Here is a tiny trained network, its code and every weight. The questions are about switching its units off for an input and a class, where a switched-off unit gives its printed mean instead of its output.

import numpy as np


def w(rows, s, z=0):
    codes = np.array(rows[::2]) - 128.0
    scale = np.full(codes.shape[1], s)
    scale[-1] = z or s
    return codes * scale


def f(y):
    return y / 2 * (1 + np.tanh(0.7978845608 * (y + 0.044715 * y**3)))


def log_softmax(a):
    a = a - a.max(-1, keepdims=True)
    return a - np.log(np.exp(a).sum(-1, keepdims=True))


def net(x, mask):
    res = np.array(x, float).reshape(1, 6) / 4 @ E
    y = f(res @ A[0][:, :-1].T + A[0][:, -1])
    res = res + np.where(mask, y, B[0][:, -1]) @ B[0][:, :-1]
    return log_softmax(res[-1] @ U[:, :-1].T + U[:, -1])


A, B = {}, {}
E = w([
[220,94,125,225],'x0',
[115,137,161,142],'x1',
[67,145,99,165],'x2',
[137,126,120,120],'x3',
[173,255,101,143],'x4',
[135,125,132,122],'x5',
],0.0091)
A[0] = w([
[177,124,179,72,245],'n1',
[186,92,110,103,209],'n2',
[143,114,134,110,139],'n3',
[115,181,207,137,195],'n4',
[54,132,131,97,21],'n5',
[158,128,138,81,198],'n6',
[157,207,125,111,48],'n7',
[110,77,143,166,50],'n8',
[179,111,97,178,61],'n9',
[122,249,64,158,87],'n10',
[77,147,63,143,186],'n11',
[109,173,125,51,11],'n12',
[108,177,160,113,174],'n13',
[144,101,106,200,149],'n14',
[105,71,77,114,49],'n15',
[183,119,78,169,116],'n16',
[120,76,155,137,82],'n17',
[166,98,137,149,221],'n18',
[152,182,105,143,89],'n19',
[143,107,144,202,120],'n20',
[89,167,175,58,71],'n21',
[92,73,155,114,217],'n22',
[99,142,106,64,63],'n23',
[232,118,151,121,252],'n24',
],0.014,0.0033)
B[0] = w([
[100,181,86,213,200],'n1',
[42,145,115,155,191],'n2',
[109,157,174,141,139],'n3',
[106,73,65,121,171],'n4',
[102,95,195,69,192],'n5',
[124,176,72,151,166],'n6',
[182,76,146,144,189],'n7',
[199,89,133,138,172],'n8',
[112,101,158,53,195],'n9',
[177,78,115,141,254],'n10',
[115,223,159,154,187],'n11',
[95,97,179,93,198],'n12',
[84,93,135,140,179],'n13',
[67,158,164,3,209],'n14',
[183,77,132,144,163],'n15',
[113,147,150,83,199],'n16',
[215,136,105,149,175],'n17',
[87,193,135,86,201],'n18',
[232,65,60,118,173],'n19',
[112,138,112,36,201],'n20',
[132,109,158,110,216],'n21',
[163,139,150,222,221],'n22',
[122,158,126,75,188],'n23',
[68,156,75,99,245],'n24',
],0.0054,0.0077)
U = w([
[152,140,166,60,73],'0',
[117,105,71,161,230],'1',
[138,185,134,162,217],'2',
[254,58,161,149,5],'3',
[168,206,177,172,175],'4',
[136,134,106,170,75],'5',
],0.0085,0.0027)

Each question gives the input, the list of numbers given to net, and the class t.
The units are the neurons (one row each of A and B). Each row of codes is followed by its name. A weight is (code - 128) times the scale printed after its matrix; where a second scale follows, it is the last column's (A, B and U).
mask holds one flag per neuron, in row order. A switched-off neuron (its flag False) gives its mean, the last column of its row in B, instead of its output. The means were averaged over made-up inputs and are rounded, as every weight is.
A unit's drop is (log p(t) with every unit on - log p(t) with that unit switched off) / (log p(t) with every unit on - log p(t) with every unit switched off).
The circuit of an input: a set's keep is (log p(t) with only the set's units on - log p(t) with every unit switched off) / (log p(t) with every unit on - log p(t) with every unit switched off). Starting from the 12 units with the biggest drops (on a tie, the unit counted first), units are removed one at a time, each time the one whose removal leaves the highest keep (on an exact tie, the one counted first), for as long as the keep stays at least 0.8.
units of the circuit, in order: the units of the circuit, biggest drop first
top k neurons: the k neurons with the biggest drops, biggest first
drop of u: that unit's drop, to one decimal
input [8,7,-7,-4,8,1], class 0: units of the circuit, in order : n9, n14, n20
input [8,7,5,7,-6,-5], class 0: top 2 neurons : n14, n20
input [-6,-7,2,0,8,-4], class 3: units of the circuit, in order : n10, n7, n19
input [5,-5,3,5,4,5], class 0: units of the circuit, in order : n14, n9, n16
input [4,4,4,-4,7,7], class 3: units of the circuit, in order : n10, n19
input [2,-1,-6,2,8,3], class 3: units of the circuit, in order : n19
input [-3,-2,-7,0,-7,3], class 2: units of the circuit, in order : n1, n10, n22
input [8,-7,0,6,-8,6], class 0: units of the circuit, in order : n14, n18
input [-6,-2,-6,-7,-8,-7], class 3: units of the circuit, in order : n22, n15, n24
input [8,5,5,7,-2,6], class 0: units of the circuit, in order : n14, n20, n9
input [8,2,4,-6,-8,-1], class 0: top 3 neurons : n14, n20, n18
input [-5,-7,4,5,-8,-1], class 3: top 2 neurons : n15, n22
input [2,0,-6,0,7,-6], class 3: top 4 neurons : n19, n7, n10, n11
input [-4,6,-8,-7,-4,1], class 2: top neuron : n1
input [3,-2,-7,4,-1,-6], class 2: drop of n10 : 0.1
input [3,4,-5,7,-6,-7], class 4: drop of n22 : 0.2
input [-2,-7,-6,3,8,-3], class 3: drop of n19 : 0.4
